Here is a tiny trained network, its code and every weight. The questions are about switching its units off for an input and a target symbol, where a switched-off unit gives its printed mean instead of its output.

import numpy as np


def w(rows, s, z=0):
    codes = np.array(rows[::2]) - 128.0
    scale = np.full(codes.shape[1], s)
    scale[-1] = z or s
    return codes * scale


def norm(h):
    return h / np.sqrt((h * h).mean(-1, keepdims=True) + 1e-5)


def f(y):
    return np.maximum(y, 0)


def softmax(a):
    e = np.exp(a - a.max(-1, keepdims=True))
    return e / e.sum(-1, keepdims=True)


def log_softmax(a):
    a = a - a.max(-1, keepdims=True)
    return a - np.log(np.exp(a).sum(-1, keepdims=True))


def net(x, mask):
    ids = ['ΨΩαβγδεηθμξπστφ'.index(c) for c in x.split()]
    T = len(ids)
    res = E[ids] + P[:T]
    r = norm(res)
    for j in range(2):
        rows = slice(3 * j, 3 * j + 3)
        q, k, v = (r @ M[0][rows].T for M in (Q, K, V))
        z = softmax(np.where(np.tri(T) > 0, q @ k.T / 3**0.5, -1e9)) @ v
        o = O[0][rows]
        res = res + np.where(mask[j], z, o[:, -1]) @ o[:, :-1]
    y = f(norm(res) @ A[0][:, :-1].T + A[0][:, -1])
    res = res + np.where(mask[2:6], y, B[0][:, -1]) @ B[0][:, :-1]
    return log_softmax(norm(res)[-1] @ U[:, :-1].T + U[:, -1])


Q, K, V, O, A, B = {}, {}, {}, {}, {}, {}
E = w([
[116,145,121,118],'Ψ',
[136,131,106,108],'Ω',
[127,128,131,102],'α',
[171,248,116,237],'β',
[119,146,117,103],'γ',
[116,119,97,95],'δ',
[85,150,101,133],'ε',
[130,137,142,109],'η',
[211,77,108,96],'θ',
[164,71,52,116],'μ',
[202,99,175,108],'ξ',
[107,133,123,114],'π',
[98,145,117,105],'σ',
[168,122,109,161],'τ',
[144,128,119,81],'φ',
],0.013)
P = w([
[109,2,196,222],'0',
[223,195,196,32],'1',
[196,211,184,33],'2',
[207,224,177,41],'3',
[205,226,162,44],'4',
[204,216,142,50],'5',
[213,217,131,52],'6',
[210,220,127,56],'7',
[216,220,120,54],'8',
[208,220,140,54],'9',
],0.0027)
Q[0] = w([
[46,231,128,52],'H1',
[114,139,149,183],'H1',
[10,117,168,6],'H1',
[126,49,167,177],'H2',
[125,133,199,131],'H2',
[91,131,193,206],'H2',
],0.022)
K[0] = w([
[135,3,185,134],'H1',
[195,173,160,147],'H1',
[15,73,204,106],'H1',
[180,174,120,46],'H2',
[185,167,154,143],'H2',
[162,228,67,100],'H2',
],0.021)
V[0] = w([
[155,146,48,51],'H1',
[161,117,187,27],'H1',
[206,40,116,173],'H1',
[102,134,207,155],'H2',
[139,117,164,7],'H2',
[51,172,46,107],'H2',
],0.016)
O[0] = w([
[228,112,160,11,95],'H1',
[105,16,223,54,166],'H1',
[206,60,40,201,253],'H1',
[46,84,82,103,171],'H2',
[106,103,251,97,130],'H2',
[122,233,116,43,1],'H2',
],0.011,0.0075)
A[0] = w([
[4,154,144,188,2],'N1',
[80,51,190,200,62],'N2',
[107,222,46,122,204],'N3',
[177,86,31,126,15],'N4',
],0.017,0.0026)
B[0] = w([
[101,41,92,30,233],'N1',
[150,255,144,140,255],'N2',
[196,207,189,177,253],'N3',
[32,134,146,62,251],'N4',
],0.018,0.0077)
U = w([
[74,183,64,161,163],'Ψ',
[150,13,62,111,122],'Ω',
[84,188,215,187,54],'α',
[127,90,113,81,254],'β',
[57,116,177,56,129],'γ',
[213,158,160,70,129],'δ',
[173,252,122,169,130],'ε',
[15,88,153,183,153],'η',
[199,70,148,194,85],'θ',
[221,140,45,121,77],'μ',
[123,90,178,228,155],'ξ',
[58,160,70,91,57],'π',
[101,223,176,73,91],'σ',
[134,108,46,214,117],'τ',
[155,92,201,103,198],'φ',
],0.015,0.0032)

Each question gives the input, a string of symbols that net reads in full, and the target symbol t.
The units are the heads (3 rows each of Q, K, V and O) and the neurons (one row each of A and B). Each row of codes is followed by its name. A weight is (code - 128) times the scale printed after its matrix; where a second scale follows, it is the last column's (O, A, B and U).
mask holds one flag per unit, heads first, then neurons. A switched-off unit (its flag False) gives its mean, the last column of its rows in O or B, instead of its output. The means were averaged over made-up inputs and are rounded, as every weight is.
A unit's drop is (log p(t) with every unit on - log p(t) with that unit switched off) / (log p(t) with every unit on - log p(t) with every unit switched off).
The circuit of an input: a set's keep is (log p(t) with only the set's units on - log p(t) with every unit switched off) / (log p(t) with every unit on - log p(t) with every unit switched off). Starting from all 6 units, units are removed one at a time, each time the one whose removal leaves the highest keep (on an exact tie, the one counted first), for as long as the keep stays at least 0.8.
units of the circuit, in order: the units of the circuit, biggest drop first
unit that matters most: the unit with the biggest drop
k most important neurons: the k neurons with the biggest drops, biggest first
which heads matter: for each layer, one digit per head in row order, 1 if its drop is at least 0.15 and else 0, layers parted by /
input τ Ω α, target τ: units of the circuit, in order => H1
input τ φ η δ Ω π η δ ε, target τ: which heads matter => 10
input γ η ξ α θ γ, target γ: units of the circuit, in order => H2, N2
input Ω σ Ω Ω γ μ δ ξ α σ, target Ω: which heads matter => 10
input η γ γ δ Ψ μ β η σ, target η: which heads matter => 11
input η σ α, target η: which heads matter => 11
input δ δ ξ ε β τ Ω ξ σ, target δ: units of the circuit, in order => H2, N4, N2
input Ψ τ Ω φ Ω δ α δ, target Ψ: which heads matter => 10
input δ θ Ω Ω, target δ: which heads matter => 01
input μ η Ω μ σ θ η, target μ: which heads matter => 11
input Ψ μ σ η Ψ, target Ψ: which heads matter => 10
input θ η ε, target θ: which heads matter => 11
input μ θ ξ Ω Ω σ γ γ, target μ: which heads matter => 11
input π ε α, target π: unit that matters most => N1
input ε Ψ σ π φ δ, target ε: which heads matter => 00
input η σ π Ω τ Ω δ τ φ δ, target η: which heads matter => 11
input π γ Ψ δ γ Ψ, target π: units of the circuit, in order => N1, H1
input α α Ω γ μ γ ξ π, target α: 2 most important neurons => N2, N4
input γ Ω Ψ Ω, target γ: units of the circuit, in order => H2, N2
input θ α σ δ Ψ β φ φ δ Ω, target θ: units of the circuit, in order => H2
input μ δ δ θ γ σ η Ψ γ μ, target δ: 2 most important neurons => N4, N1
input α π Ω θ τ, target α: 3 most important neurons => N1, N2, N4
input γ α μ α, target γ: 2 most important neurons => N3, N2
input Ω η Ω η μ Ψ τ δ, target Ω: 2 most important neurons => N2, N4
